Below is a small trained network, with its code and all its weights. Each question gives an input and a target symbol and asks what happens when units are switched off, that is, made to give their printed mean instead of their output.

import numpy as np


def w(rows, s, z=0):
    codes = np.array(rows[::2]) - 128.0
    scale = np.full(codes.shape[1], s)
    scale[-1] = z or s
    return codes * scale


def f(y):
    return y / 2 * (1 + np.tanh(0.7978845608 * (y + 0.044715 * y**3)))


def softmax(a):
    e = np.exp(a - a.max(-1, keepdims=True))
    return e / e.sum(-1, keepdims=True)


def log_softmax(a):
    a = a - a.max(-1, keepdims=True)
    return a - np.log(np.exp(a).sum(-1, keepdims=True))


def net(x, mask):
    ids = ['ΔΛΞΠΩβγεζηθμστφψ'.index(c) for c in x.split()]
    T = len(ids)
    res = E[ids] + P[:T]
    q, k, v = (res @ M[0].T for M in (Q, K, V))
    z = softmax(np.where(np.tri(T) > 0, q @ k.T / 3**0.5, -1e9)) @ v
    res = res + np.where(mask[0], z, O[0][:, -1]) @ O[0][:, :-1]
    y = f(res @ A[0][:, :-1].T + A[0][:, -1])
    res = res + np.where(mask[1:9], y, B[0][:, -1]) @ B[0][:, :-1]
    return log_softmax(res[-1] @ U[:, :-1].T + U[:, -1])


Q, K, V, O, A, B = {}, {}, {}, {}, {}, {}
E = w([
[98,83,59,53,247],'Δ',
[191,163,110,125,140],'Λ',
[206,41,89,90,106],'Ξ',
[84,118,194,197,114],'Π',
[51,161,134,132,122],'Ω',
[144,97,170,46,166],'β',
[96,102,217,133,108],'γ',
[147,150,132,120,146],'ε',
[72,213,137,131,117],'ζ',
[136,122,119,88,158],'η',
[183,188,186,114,111],'θ',
[222,106,202,128,95],'μ',
[24,82,157,100,131],'σ',
[151,9,228,142,148],'τ',
[131,142,174,191,13],'φ',
[179,158,163,38,188],'ψ',
],0.015)
P = w([
[109,163,91,193,128],'0',
[159,106,128,133,49],'1',
[134,170,160,116,187],'2',
[133,122,84,112,35],'3',
[63,141,158,11,102],'4',
[209,176,110,143,69],'5',
[141,140,48,25,105],'6',
],0.012)
Q[0] = w([
[110,140,209,68,148],'head 1',
[75,140,195,185,168],'head 1',
[112,99,56,95,9],'head 1',
],0.012)
K[0] = w([
[129,167,176,133,213],'head 1',
[187,106,68,191,156],'head 1',
[124,116,218,3,119],'head 1',
],0.011)
V[0] = w([
[217,180,243,93,122],'head 1',
[45,146,163,111,49],'head 1',
[89,5,170,156,171],'head 1',
],0.014)
O[0] = w([
[247,114,159,142,154,161],'head 1',
[63,104,232,114,88,253],'head 1',
[119,252,247,196,159,132],'head 1',
],0.015,0.0045)
A[0] = w([
[146,132,135,178,91,6],'neuron 1',
[139,203,116,70,136,73],'neuron 2',
[127,184,113,251,148,114],'neuron 3',
[93,14,166,57,122,62],'neuron 4',
[107,107,145,185,80,37],'neuron 5',
[165,85,133,151,136,142],'neuron 6',
[77,136,95,210,153,151],'neuron 7',
[126,115,190,103,202,62],'neuron 8',
],0.012,0.0024)
B[0] = w([
[128,139,75,188,72,137],'neuron 1',
[115,7,123,113,113,154],'neuron 2',
[126,61,116,99,98,163],'neuron 3',
[129,169,113,152,118,251],'neuron 4',
[143,126,72,153,217,164],'neuron 5',
[140,174,201,111,83,168],'neuron 6',
[133,136,132,100,173,164],'neuron 7',
[136,130,74,190,150,186],'neuron 8',
],0.013,0.016)
U = w([
[56,46,187,29,128,205],'Δ',
[152,165,31,106,141,4],'Λ',
[114,123,92,89,140,160],'Ξ',
[73,65,181,138,151,35],'Π',
[63,232,98,89,110,115],'Ω',
[161,146,156,108,244,34],'β',
[111,106,215,148,209,116],'γ',
[123,141,92,96,131,133],'ε',
[71,182,63,107,39,136],'ζ',
[111,175,107,63,144,112],'η',
[155,170,117,58,127,133],'θ',
[162,156,134,112,150,171],'μ',
[39,157,255,113,156,203],'σ',
[111,14,187,174,134,149],'τ',
[101,148,67,189,78,107],'φ',
[174,134,142,57,185,167],'ψ',
],0.0065,0.0037)

Each question gives the input, a string of symbols that net reads in full, and the target symbol t.
The units are the heads (3 rows each of Q, K, V and O) and the neurons (one row each of A and B). Each row of codes is followed by its name. A weight is (code - 128) times the scale printed after its matrix; where a second scale follows, it is the last column's (O, A, B and U).
mask holds one flag per unit, heads first, then neurons. A switched-off unit (its flag False) gives its mean, the last column of its rows in O or B, instead of its output. The means were averaged over made-up inputs and are rounded, as every weight is.
A unit's drop is (log p(t) with every unit on - log p(t) with that unit switched off) / (log p(t) with every unit on - log p(t) with every unit switched off).
The circuit of an input: a set's keep is (log p(t) with only the set's units on - log p(t) with every unit switched off) / (log p(t) with every unit on - log p(t) with every unit switched off). Starting from all 9 units, units are removed one at a time, each time the one whose removal leaves the highest keep (on an exact tie, the one counted first), for as long as the keep stays at least 0.8.
units of the circuit, in order: the units of the circuit, biggest drop first
unit that matters most: the unit with the biggest drop
k most important neurons: the k neurons with the biggest drops, biggest first
input τ Ξ Ξ, target τ: 3 most important neurons : (neuron 3; neuron 2; neuron 4)
input σ Ω Λ β ζ η β, target ζ: units of the circuit, in order : (neuron 4; head 1)
input ζ Λ Δ Δ ψ, target Δ: units of the circuit, in order : (neuron 2; head 1; neuron 4)
input Δ η Λ, target Δ: unit that matters most : neuron 2
input Δ Ω Δ σ, target σ: units of the circuit, in order : (head 1; neuron 8)
input μ σ τ ζ ζ, target τ: units of the circuit, in order : (head 1; neuron 2; neuron 3)
input ζ γ μ, target ζ: units of the circuit, in order : (head 1; neuron 4)
input φ Δ ζ Δ, target ζ: units of the circuit, in order : (head 1; neuron 4; neuron 5)
input Ω Ξ Δ, target Ω: units of the circuit, in order : (head 1; neuron 4)
input Λ Λ σ Ξ ζ Δ, target ζ: units of the circuit, in order : (head 1; neuron 4)
input Ω τ Δ Δ Δ σ Δ, target Δ: units of the circuit, in order : (head 1; neuron 2; neuron 4)
input γ η τ Λ σ, target τ: units of the circuit, in order : (head 1; neuron 3; neuron 2; neuron 8)
input σ η σ θ β, target σ: 3 most important neurons : (neuron 5; neuron 3; neuron 1)
input Δ γ τ φ Δ, target τ: 4 most important neurons : (neuron 2; neuron 8; neuron 3; neuron 4)
input τ ε φ, target τ: unit that matters most : neuron 3
input Δ Λ γ, target Δ: 4 most important neurons : (neuron 3; neuron 2; neuron 4; neuron 8)
input τ ε σ Ω Δ Ξ Δ, target Δ: 3 most important neurons : (neuron 2; neuron 4; neuron 5)
input σ Δ τ μ, target τ: 3 most important neurons : (neuron 3; neuron 4; neuron 2)
input Δ ψ Ω, target Δ: 2 most important neurons : (neuron 2; neuron 3)
input τ τ η, target τ: 3 most important neurons : (neuron 3; neuron 2; neuron 8)
